[[385 842 381 973 229 392]
 [442 407 428 324 468 463]
 [384 887 454 962 273 394]
 [406 555 392 683 348 386]
 [453 433 460 310 553 482]
 [409 384 355 537 356 369]
 [440 160 425 205 544 430]
 [445 212 432 185 559 450]
 [387 841 371 980 216 360]
 [431  65 376 125 501 458]
 [424 373 405 472 476 413]
 [426 899 443 704 325 412]]
Find the first entry on the main diagonal.
Answer: 385
The entry just right of the smallest entry: 376
The entry just right of 229 is 392
The entry directly above 430 is 369
The entry directly below 453 -> 409
Find the third entry on the main diagonal.
Answer: 454
Find the last entry, reading row by row.
Answer: 412
The entry just left of the largest entry: 371
The smallest entry in the last row -> 325
Find the fourth-last entry, reading row by row.
Answer: 443
The fifth entry in reading order -> 229
The entry directly above the smallest entry: 841
The entry directly below 440: 445
Find the bottom entry of the column that holds the largest entry.
Answer: 704
The entry just right of 442: 407
Find the entry directly below 409.
Answer: 440
Find the entry just right of 324.
Answer: 468
The entry just left of the smallest entry: 431
The entry just left of 413 is 476
Find the 3rd largest entry.
Answer: 962
The first entry of the largest entry's row: 387
The entry directly above 433 -> 555
Find the entry just right of 212.
Answer: 432
Find the 3rd entry, reading row by row.
Answer: 381
Find the smallest entry in the first column.
Answer: 384
Find the largest entry in the last column.
Answer: 482
Find the last entry of the largest entry's row.
Answer: 360

Questions about the array below.
1) The bottom-right entry?
2) The smallest entry in the last column?
3) The entry just right of 0.23?
4) The 4th entry, reading row by row?
5) The first entry of the smallest entry's row?
6) The smallest entry in the first column?
7) The bottom entry of the column that holds the largest entry?
8) The entry just left of the smallest entry?
array([[ 0.05,  0.06,  0.17,  0.05,  0.05],
       [ 0.10,  0.07,  0.23,  0.08,  0.10],
       [ 0.07,  0.08, -0.17,  0.06,  0.08],
       [ 0.07,  0.07,  0.07,  0.08,  0.08]])
1) 0.08
2) 0.05
3) 0.08
4) 0.05
5) 0.07
6) 0.05
7) 0.07
8) 0.08

30	38	37	49	53	25	85	42	55	18	33	28	58	61	59	43
The third entry from the right -> 61
Report the 2nd entry from the end.
Answer: 59
Report the 3rd entry from the left.
Answer: 37
Report the last entry.
Answer: 43

[[8 4 5 5 4 8]
 [2 6 7 1 1 5]
 [3 3 5 1 2 7]
 [3 1 7 1 8 1]
 [5 4 3 6 3 5]
 [2 7 4 7 1 4]
 [6 5 3 6 4 7]]
Counting starts at 1.
The entry in row 3 and column 1?
Answer: 3
The entry in row 1 and column 2?
Answer: 4
The entry in row 1 and column 1 is 8
The entry in row 2 and column 1 is 2
The entry in the bottom-right corner?
Answer: 7
The entry in the bottom-left corner is 6
The entry at row 1, column 3?
Answer: 5
The entry in row 2 and column 3: 7

Questions about the table below.
1) Which number is the 1st entry in reading order?
2) Which number is the smallest entry?
3) Which number is the top entry of the column that holds the smallest entry?
4) Which number is the smallest entry in the last row?
5) Which number is the entry just left of the smallest entry?
6) Which number is the entry in the bottom-right corner?
7) Which number is the first entry in the row that holds the largest entry?
8) Which number is the entry just right of the smallest entry?
[[5494 5577 6066 4805 5732 5460 5571 7002 5968 5526 5530]
 [5475 5549 6017 5493 5857 5675 5436 6141 5943 5459 5572]
 [5445 5584 6016 3074 5745 5078 5559 8965 5971 5483 5574]
 [5471 5533 6037 5317 5799 5577 5534 6325 5950 5521 5541]
 [5518 5535 6088 7983 5964 6267 5410 3196 5949 5487 5528]
 [5511 5543 6103 7075 5812 6000 5511 4281 5955 5534 5512]
 [5534 5563 6098 7690 5941 6227 5400 3549 5956 5461 5541]
 [5507 5540 6086 6661 5757 5875 5538 4821 5949 5552 5506]]
1) 5494
2) 3074
3) 4805
4) 4821
5) 6016
6) 5506
7) 5445
8) 5745

0.035,0.165,0.094,-0.068,-0.015
0.034,0.115,0.182,0.187,0.036
0.095,-0.007,-0.111,0.182,0.033
-0.029,0.110,0.203,0.208,0.081
0.202,0.148,0.086,-0.053,-0.140
The median of all entries is 0.086
Report the minimum.
Answer: -0.140
The bottom-left entry: 0.202
Report the entry just left of -0.015.
Answer: -0.068
Report the 4th entry from the end, reading row by row.
Answer: 0.148
Report the entry directly above 0.115.
Answer: 0.165
Report the entry directly above the smallest entry.
Answer: 0.081
Report the 2nd entry on the diagonal from the top-right corner.
Answer: 0.187
Report the entry just left of 0.110.
Answer: -0.029
Report the 2nd entry on the main diagonal.
Answer: 0.115
Report the second entry from the end, reading row by row.
Answer: -0.053
The entry just left of 0.081: 0.208
The 2nd largest entry is 0.203
Report the 1st entry in reading order.
Answer: 0.035
Report the entry directly above 0.208.
Answer: 0.182
Report the third entry in reading order.
Answer: 0.094
